Below are the code and all the weights of a small trained network. Each question names an input and a class and asks about switching units off, where a switched-off unit gives its printed mean instead of its output.

import numpy as np


def w(rows, s, z=0):
    codes = np.array(rows[::2]) - 128.0
    scale = np.full(codes.shape[1], s)
    scale[-1] = z or s
    return codes * scale


def norm(h):
    return h / np.sqrt((h * h).mean(-1, keepdims=True) + 1e-5)


def f(y):
    return y / 2 * (1 + np.tanh(0.7978845608 * (y + 0.044715 * y**3)))


def log_softmax(a):
    a = a - a.max(-1, keepdims=True)
    return a - np.log(np.exp(a).sum(-1, keepdims=True))


def net(x, mask):
    res = np.array(x, float).reshape(1, 5) / 4 @ E
    u = 0
    for l in range(4):
        y = f(norm(res) @ A[l][:, :-1].T + A[l][:, -1])
        res = res + np.where(mask[u : u + 5], y, B[l][:, -1]) @ B[l][:, :-1]
        u += 5
    return log_softmax(norm(res)[-1] @ U[:, :-1].T + U[:, -1])


A, B = {}, {}
E = w([
[226,126,72,144],'x0',
[184,227,207,85],'x1',
[162,118,157,10],'x2',
[203,173,135,122],'x3',
[137,199,167,171],'x4',
],0.011)
A[0] = w([
[140,150,151,128,43],'0.n1',
[252,160,91,167,67],'0.n2',
[119,76,118,66,41],'0.n3',
[80,138,135,198,53],'0.n4',
[171,227,194,121,3],'0.n5',
],0.033,0.0044)
B[0] = w([
[124,139,135,90,148],'0.n1',
[253,86,77,212,252],'0.n2',
[115,57,215,122,185],'0.n3',
[46,164,33,149,203],'0.n4',
[113,229,188,55,246],'0.n5',
],0.036,0.017)
A[1] = w([
[158,248,164,12,2],'1.n1',
[4,122,50,159,38],'1.n2',
[148,211,170,88,17],'1.n3',
[52,134,75,146,159],'1.n4',
[74,21,162,60,135],'1.n5',
],0.024,0.0029)
B[1] = w([
[123,220,215,60,253],'1.n1',
[98,107,2,42,247],'1.n2',
[106,186,184,97,204],'1.n3',
[108,111,50,79,208],'1.n4',
[60,92,187,194,216],'1.n5',
],0.037,0.015)
A[2] = w([
[98,151,74,220,1],'2.n1',
[121,149,117,119,101],'2.n2',
[141,188,162,99,43],'2.n3',
[237,28,125,72,16],'2.n4',
[135,255,172,153,6],'2.n5',
],0.0094,0.0033)
B[2] = w([
[196,71,159,20,120],'2.n1',
[155,90,140,74,129],'2.n2',
[170,52,157,5,190],'2.n3',
[106,200,63,176,147],'2.n4',
[130,65,174,28,253],'2.n5',
],0.019,0.0029)
A[3] = w([
[120,218,110,218,78],'3.n1',
[78,194,123,195,92],'3.n2',
[73,164,141,150,107],'3.n3',
[191,182,68,61,82],'3.n4',
[176,190,215,250,2],'3.n5',
],0.012,0.0063)
B[3] = w([
[200,2,176,5,118],'3.n1',
[188,50,153,47,106],'3.n2',
[135,108,134,160,147],'3.n3',
[10,96,191,238,255],'3.n4',
[81,105,55,102,181],'3.n5',
],0.013,0.0032)
U = w([
[93,52,183,167,123],'0',
[251,99,82,192,7],'1',
[86,115,29,81,188],'2',
[165,205,184,65,187],'3',
],0.023,0.0019)

Each question gives the input, the list of numbers given to net, and the class t.
The units are the neurons (one row each of A and B). Each row of codes is followed by its name. A weight is (code - 128) times the scale printed after its matrix; where a second scale follows, it is the last column's (A, B and U).
mask holds one flag per neuron, layer by layer. A switched-off neuron (its flag False) gives its mean, the last column of its row in B, instead of its output. The means were averaged over made-up inputs and are rounded, as every weight is.
A unit's drop is (log p(t) with every unit on - log p(t) with that unit switched off) / (log p(t) with every unit on - log p(t) with every unit switched off).
The circuit of an input: a set's keep is (log p(t) with only the set's units on - log p(t) with every unit switched off) / (log p(t) with every unit on - log p(t) with every unit switched off). Starting from the 12 units with the biggest drops (on a tie, the unit counted first), units are removed one at a time, each time the one whose removal leaves the highest keep (on an exact tie, the one counted first), for as long as the keep stays at least 0.8.
circuit, biggest first: the units of the circuit, biggest drop first
unit that matters most: the unit with the biggest drop
top k neurons: the k neurons with the biggest drops, biggest first
drop when u is switched off: that unit's drop, to one decimal
input [-7,2,0,5,-8], class 0: unit that matters most -> 0.n5
input [-7,3,-1,-7,-6], class 0: top 3 neurons -> (0.n3 1.n5 0.n5)
input [-8,-1,-5,6,7], class 2: top 2 neurons -> (0.n4 1.n2)
input [6,-4,8,3,-6], class 0: circuit, biggest first -> (0.n3 1.n5)
input [-7,4,4,-1,-5], class 0: top 2 neurons -> (0.n5 0.n3)
input [6,1,-4,-8,-7], class 0: top 4 neurons -> (0.n4 0.n2 1.n5 0.n5)
input [7,-8,7,1,0], class 0: top 2 neurons -> (0.n3 1.n2)
input [-7,-4,5,-8,6], class 2: top 2 neurons -> (0.n5 1.n2)
input [0,-1,-8,4,-3], class 2: drop when 0.n4 is switched off -> 3.8
input [2,-6,6,7,-4], class 0: drop when 0.n3 is switched off -> 0.9
input [4,-6,2,7,8], class 1: drop when 0.n2 is switched off -> 0.9
input [7,5,-8,-1,4], class 1: drop when 0.n2 is switched off -> 1.1
